Each row has a class, written after it.
[  16 -325   71 -161   -6   98   94  162  169  291 -306   91  444  273
  430  -96 -154  -78  160 -146  -34   79 -358   46  -55 -360 -171  170
  370  170 -225   74 -250  177]	fazo
[   1  320 -217  403 -393  615   27  -82  179 -353   26  197   93 -418
 -286 -171  185 -451  -58 -560  443  305   -6  467 -146  167    1  -71
 -208   25 -160  210   -2  437]	bonu
[  37  -97  111   72   54  -98  239  -25 -110   16 -143  132  -29   55
  438   41  130 -299  -33  -42  142   80   35  -48 -125   27  -50   51
  -74  158 -225  -62  224  141]	pabo
[ 164  150  195 -107 -344 -528   45  290 -223   55 -320 -254  321 -134
 -283  163   85  103  528  237  -72  -79   61   -3 -147 -340   82   52
  491  -48  274  321 -166  -74]	muk
[  46   38   31    2 -239   19  408  -49    1  -51 -117  -34  136  -41
   10  -34   11 -196  124 -139   18  205  -77 -111 -195  172  -47  -70
  144  -86 -175   -1  265   58]	fazo
[ 270  118   44  100  135  306  294  116  205   -7  425 -110   44   81
  385 -158 -120   53 -148 -399 -158   63 -210 -279   68  242  -21  137
 -126 -430   24  206 -155   55]	Gen
[ 197  110  193 -114 -396 -452 -365  261 -149  349  271 -250  -68 -165
  509  116  453  -33   90  278   17 -251  266  -91   46  -89  -63   21
  -24    3 -119  157  -65 -117]	pabo
[ 250 -306 -250  288  -66  322  284   -2  284 -297  550  -25  -29  423
  226 -368 -365  409 -146 -167 -512  331 -276 -367  319  336 -167  345
   24 -233    0  194  479 -476]	bem
[  19 -118  145 -275  105 -117  111 -296 -116  386 -268    8  350 -156
  364   61  -68   63 -100  132 -195 -103 -106  131  127 -230 -131 -253
  104   54 -201 -127 -153 -109]	Tonup
[ -11  151  -32  211   69  721  265 -343 -100  -39  632  -30  125  111
  219 -129 -632  -21 -238 -483 -329  318 -252 -174  -81  304  111  111
 -285 -163  -10 -124  281 -369]	fazo
[  14  144   38 -228  -68  238  137 -247   26  262  127  -79  127 -178
  531  148   35   44  -25  -13  -87 -120 -118   11   12  -86  -72 -102
  -96  111 -196  -66  -70   70]	Tonup
[-213 -288 -120 -129 -121  241  332  -42  192  230  145  -62  405   62
  226 -115 -183  411   -9 -134  -91   28 -311   75   12  -38 -149  233
  365 -131  -87 -140 -201 -246]	fazo
[ 133  212   13   13  304 -368  -76  184  -95  -88 -426 -185  178   -1
 -406  139  365  -99  157  230  101  -63  257  184  -98 -299   75   41
   87 -110  139  245 -212  -25]	fof
[-163   49   81  190 -358 -466  379  530  -17  107 -115 -165  -41   66
 -326 -139 -181 -207  240 -230  100  160  -59 -253  -88  162   42   19
  123 -309  -40  -98  260  -28]	fazo
[  70   11   51   14  126  -19  157 -166 -100  133 -184  308  270   81
   35  -14  110 -164 -113  -62 -111  194  -24  135  -12  -66   47   80
  -38  167  -90   68 -127   59]	duket
[  53  103  -47  -46 -170   77  434   89  134   18   -6 -116  -75    3
   18 -127  -27 -164   34  -85   85  196 -156 -133 -110  171  -16   30
  138 -245  -16  101  125  136]	pabo
[  35 -132  131 -339 -382 -278  103  254  -53  442  -14 -157 -140 -146
  405  -97  -70   -3   36  186   14 -228 -114 -189  181 -221 -131   47
  242  180 -181   77  -47  -54]	pabo
[  80  317  116 -103 -202   16  382  -58  132  397  160  112  226 -335
  488 -266 -164  184 -204  -69  -58  -58  -58  -13    8  -56  -31  246
  -78   55 -137   83  -40  239]	muk
[  30  -46  -37   53  -64 -183  -61  102 -125  -36 -278  -31  176  -62
 -142  169  433 -151   77   35  216   87   90  243 -138 -218   71   68
  119  192 -109  199  -96  197]	bem
[ 116  225  116  -91  -16   -5   -3 -281 -302   20  251  -21 -199 -168
  328  240  245 -313 -270  261  112  -27  279   10  -80   15  114  -34
 -299  263 -103  -45  175   88]	fazo
[ 214  -17  172 -173    1  -35   25  -29   20  197  317   21  -85  -69
  607  -55  -53  113  -81  119 -220 -179 -138 -126  159  -50 -182  115
   65   76  -59  121  -97  -99]	fazo
[ -16  140  192   20 -373   23  238 -100 -283  620  -51  258  255 -240
  155 -168 -329 -318 -245  -32  126  -13   80 -245   31   33  -98   16
 -144  -44 -218 -283  106 -197]	fazo
[ 258  202  127  -47 -657 -216 -105  -73  -51  290   62  -60  160 -303
  185  -87  -22  -76 -205  341  193 -201   97 -190   -8   -7 -128   95
  247   34  -53   85   78  -46]	muk
[  38  123  204 -199 -210   79   91   44 -152  354   12   56  188 -253
   63  106  -96 -339 -142  207  386   -4 -298   53 -227 -201  188  196
  387  122 -140  196 -279  471]	duket
[  55   31  337  -15   72 -435  218  154 -322  237  -63  -22 -337  -67
  618  -93  -70 -309  -62   31  100    1  222  -72    5 -307   74  164
 -163   -1   54   98    4  109]	duket
[ 250 -224  279   84  -58 -305  327  225 -143  446 -426  290  146  146
  478 -147  -13 -227  271 -257 -267  299 -110  -74  115  -97 -372 -116
 -193   48 -208   -5   84  120]	bem
[  14  -84   30 -131   32 -148  176   24 -203  -21 -309  -65  238  -44
  -91  130  241  -18  114  188  116   72   92  117 -238 -200  132   86
  185  111   11  154  -39  182]	Tonup
[-331  151  100  -11 -498  383  848  153 -137  390  -43  179  619 -323
   95 -542 -387 -598   42 -527  473  213  100 -396 -150  143  194  391
 -173 -276  -68 -193  125  144]	pabo
[  66 -115   35  179  153  -71  285  178   64   -5  -86   41   -4   21
  -12 -206 -263   38  -29 -378  -19   78 -363 -356  142  316  -41  -45
  248 -453   37   89  -58   17]	pabo
[ -21    6   91  200 -212   28  160   72 -127  137 -323  108  298 -191
 -326  -88  -36 -356  -50 -190  275  114  -12   27 -147  -59 -124   15
   50   37 -283  -50   69   17]	bonu
[ -51  -58  -45  109 -174  -58    7  101  -36 -101 -306   68  273  -43
 -264   63  390 -262   99   32  247  178  246  283 -342  -93  -13    4
  -85  230 -234    4  181  151]	fazo
[ 132 -160   82  -25  147  -73  365  214  134 -167  364  -82 -372   69
  689 -133   12   80   99 -234 -195   37 -137 -250  131  141  -69   75
  -10 -260   27  136   10  189]	fazo
[  75  -43  196  183   12   84  136 -109 -324  101  -22  113  -42 -155
  322   29  -79 -191 -159 -191  214   59  -26  -54 -142  176 -157  133
 -183   84 -309 -104  295   37]	pabo
[ -92   31  194 -182  117 -363   37  107 -249  314 -107  126 -251 -343
  261   81  -99   12  -40   76   95 -192   11   13  147  -23 -213 -105
  -88   35  -79  -75  -22  214]	Gen
[   9   44   69   50 -233 -151   -2   29 -210  203 -234   39   95 -117
 -112    0  217 -336   46  -29  117   46  123   -7  -32  -16 -114  -75
  -30   87 -103  -17    3  -72]	zuv
[-117  330  176  191  -80 -311  291   78 -203  115 -173 -501 -659 -117
 -102  288 -214 -286  -67   76  425  -85 -142 -239 -192 -109  158   10
 -243   84 -257 -103  669  -28]	fof
[ 186  255  109   34   -4   54  468 -251   29  304 -147  340    4   88
  553 -194 -224 -196 -296  -42 -135  240  -27 -192  429   46   23 -100
 -230  -65  247  134 -143   49]	zuv
[ -10  -55  130 -325 -243 -315 -149   10   -3  502  -20  177  -22   17
  761  257  485 -144 -128  344    1    7  261  216   49 -404 -139  -34
 -248  230 -214    7 -239  258]	Gen
[-280  -22  -63  278 -521 -201 -274  231  -54  -37 -674  -65  293 -130
 -686   80  -21 -162  160 -249  576 -214  209  125 -227  -36   56 -193
  331  100 -399 -349   49 -126]	fof
[  76  -85  178 -178 -195 -374  -16   83  -91  226  -38 -206   -6  302
  244   32  -31 -246  107  284 -184   96   -4 -271  288 -243   28  -46
  166  -19  253   62 -144 -314]	fof
[ 149   60  212   70 -140   34  -39 -217 -153  371   81  388  176 -220
  397 -151 -212  -81 -299   46   36 -167  -67  -94   89   86 -109  211
  -54   73 -218   -3   89 -159]	muk
[ -22    3   71  189   83 -311 -268  256 -285 -175  250 -124  -34 -190
  -65  170  493 -105  182    8   17   92  183  211 -106   97  105  -16
 -279  310 -190  173  296  171]	bonu
[  52 -144 -137  -64  114  531  439 -164  178 -373  484   -8  108  -15
  590   42   96  -36 -146 -405 -100  281 -249 -193 -155  313  165   -9
 -128 -187 -106  216   11  432]	duket
[-131 -344  -99 -249   36  -28  225  124  260  201 -354 -191 -179  284
   -4 -103  -52  210   85   94   15   91 -207 -212   39 -305  -25  -16
  299   58  120   22 -169   71]	duket
[  98 -160  304  145 -177   24  234   71 -162   93   35  124 -103  -65
  330  -57 -341 -380  117 -355 -140  186 -300 -221  -71  310 -352 -223
 -139 -231 -291 -143  343  -48]	Tonup
[ -50 -132   35 -102 -207   32  380  106  176  382 -292   53  154   77
  138 -112   21   92  -17 -101   62   42 -153  -74  -96 -151 -111  133
  103   67 -215  -49 -137  106]	zuv
[ 137  -91  190 -168  142 -282  248  120 -133  146 -282   12   40  -40
  281  173  375 -185  105   67   41  -35   41   66 -195 -222 -104   14
    3  126 -121  107 -156  208]	bem
[ -75  596   -3  570 -336   55   82  161   36 -229  308 -468 -159  -25
 -605  -40 -362 -250  341 -356  137  196    5 -271   74  450  -41  -48
 -213 -728  330 -115  514 -462]	Gen
[ 106  -12  135 -300  -98 -185   87  -71  -39  455 -232  -94   78   27
  277   55   -6  -27   28  156  -97 -109 -126 -141  125 -188  -56 -151
  141   58  -46   28 -170  -70]	duket
[ -46 -163   10  -35 -224 -452 -191  281  324  220 -537 -235  196  205
 -306  -23  122  219  274   78    0 -209  -58  -22  -28 -278  -25 -125
  439 -143 -108  -36 -150 -232]	muk
[ -63  -78   31 -293  257 -652   79  303  301   94 -403 -220  104   92
  -91  -58  153  391  335  201 -347 -166  -99  135  398 -578   77 -120
  473   81  216  243 -498  -46]	fazo
[-147 -223   16 -103  -49 -402   61  130    9  205 -446 -193  549   66
 -165  103  256  -16  527  138 -109  -18  -83 -145  181 -173 -158 -239
  384  -63  -31  -33   -3 -323]	bonu
[ -86 -194  156  557 -280 -146   98  653  201   49 -188 -159    3  -56
 -203 -301 -406 -219  362 -568  186    2 -413 -295   91  284 -174 -214
  218 -264 -656 -154  499 -187]	fof
[  97  -25   98  -40  429 -452  -41  -54   89  388 -824  326  211    8
  183   25  222  -63  200  -18 -109 -162 -198  254  371 -203 -364 -367
  302  -46 -150   29 -381  -51]	fazo
[ -28 -235  197   40 -108   -1  130 -101 -437  496  -85  400  300 -123
  418 -103 -251 -204 -119 -268  -51  132 -151  105   -1   57 -287  104
 -158  262 -285 -200   89  -75]	bem
[-125   21  182  -63  -87 -425   98   78 -241  257  -18   43  132  -24
  -39   83   43 -108   44  115  -17   41   40  202 -140 -212  240  149
   -1   75   17  -46  -79   37]	duket
[ 284 -142  149   39 -388  -24   15  112   80  349 -359  -63   93  124
  232   20  -77 -176  253   -9 -149   54 -244  -93   19 -230 -694 -179
  227   49 -216  -51  -34 -209]	zuv
[ 155  -83   23 -160  -48 -402 -116  128   54   49 -342  -88  161   70
 -163  113  260  165  392  280 -160  -58  -90    7   56 -124 -101 -140
  286   -8  154  202 -121  -63]	fof
[  31  150   98  116    4  148  209   17   24  106  164   32  -61 -137
   78  -32 -276  -62  -74 -252   70   12 -288 -150  -60  256  -31   14
   20 -334 -105    2   24   76]	duket
[  -4 -155  -29 -133   75 -168  167   85   26 -198   -5 -136  268  -48
  193  -22  216  187  124  -22 -120   39  -55  138  -21  -90  214   75
  243  210  -80  284  -13  127]	pabo
[ 110  184   15  -78  300  -36  302  133   75  102 -178  -62  321   88
  -28   -3  202  -38  163  -34 -211   77  -37   78  -28 -272   78   49
  105   93  151  281 -342  -52]	bem
[  23  -99  128 -141  236  275  454  -25   91  289  244  107 -154 -143
  812  -93 -401   50 -271 -257   33 -138 -394 -305   38   92 -269  150
   42 -224 -310  -77  -34  240]	Gen
[ -49   43  -43 -112 -302 -254 -110   41   94  239  -75   82  269   34
  -13  104  280   86    1  206  -38    6  179  123   78 -210   27   12
   20   67  -89  -33 -172   86]	bonu
[ -13   16  221  -31  163 -191  298   24 -235  330 -358   17   67  122
  269   -1  -52 -367  -79  -19   46   27  166   25   78 -352   54   29
 -137   57  -71 -124 -145  -64]	zuv
[ 150  -79   53   44  -70  -63  248   65  185  306 -355  201  228  -15
 -130 -127   -3  158   96  -10 -175   16 -270   -2  163 -171 -141 -106
   98   56  -47   72 -229 -151]	fof
[ 158  117  156   37  294  -57  123   31  -85    0  118  165  -84   11
  319  102  216 -130  -10  129  -84    9   46   16  -39  113   19   39
 -370  183   25  153  112  149]	zuv
[ 363 -150   89  377 -153  144  135 -294 -496   34 -213  346  228 -246
 -116    1  -23 -453 -127 -214  148  196 -351 -118    2  440 -394 -105
   14  191 -194   65  359 -130]	fazo
[ 183  152  114  208 -241   23  204  143  -49   37  296    6 -138  -73
  181  -39 -121 -246  -24 -125   27   60 -105 -317  -24  352  -14  -10
 -161 -202  -89   83  330  -62]	bem
[-110   97  170 -284 -100  165  565  -65  -57  338  252  -63  185   80
  692 -111 -354 -134 -170  -76  -89  275   32 -183  -88   60   62   95
  -97 -277   56  -96  -24   45]	fazo
[ -86 -107  -95   -6 -279 -198   33  162  189  221 -293  205  -12  429
   -6 -168 -123  152 -142  -37  -42   88  148  159   17 -399   29  299
  167  154   -1  -97 -286   10]	bonu
[ 167  126   87   71   92  227  322   35  204 -173  241   13   16   84
  535   56   59 -318  -57 -221  -49  119  -65  -87 -193  237 -114  -17
 -333 -188 -202   42  167  286]	zuv
[  29 -132  219  103 -303  168  232  -72  -25  194  -94  -61 -105   16
  118  141 -392  -73  -81 -281  217  -74 -331 -331 -259  247 -112 -103
   27 -414 -280 -308  199 -143]	pabo
[   9  117  121  246  247 -216  345  -97 -230  358 -376   82  173   84
 -138 -198 -503 -134  -61    3  -56  125  -99 -243  289   30 -267   27
  103 -241  123 -148  240 -501]	Gen
[ 277  -65  -52   37 -368  331  230 -305  246   13  255  211   80   34
  418 -110 -142  -80 -407 -159   22  -87 -237 -276  126  180  -52   94
   62 -113 -171  -27  -33   20]	Gen
[ 647  181   17  103  499  470  440 -139 -170   72  560  385 -123  112
  785 -190  245 -179 -376 -171 -625  345  101 -111  312  399 -413   67
 -899  308  -72  268  137  -63]	fazo
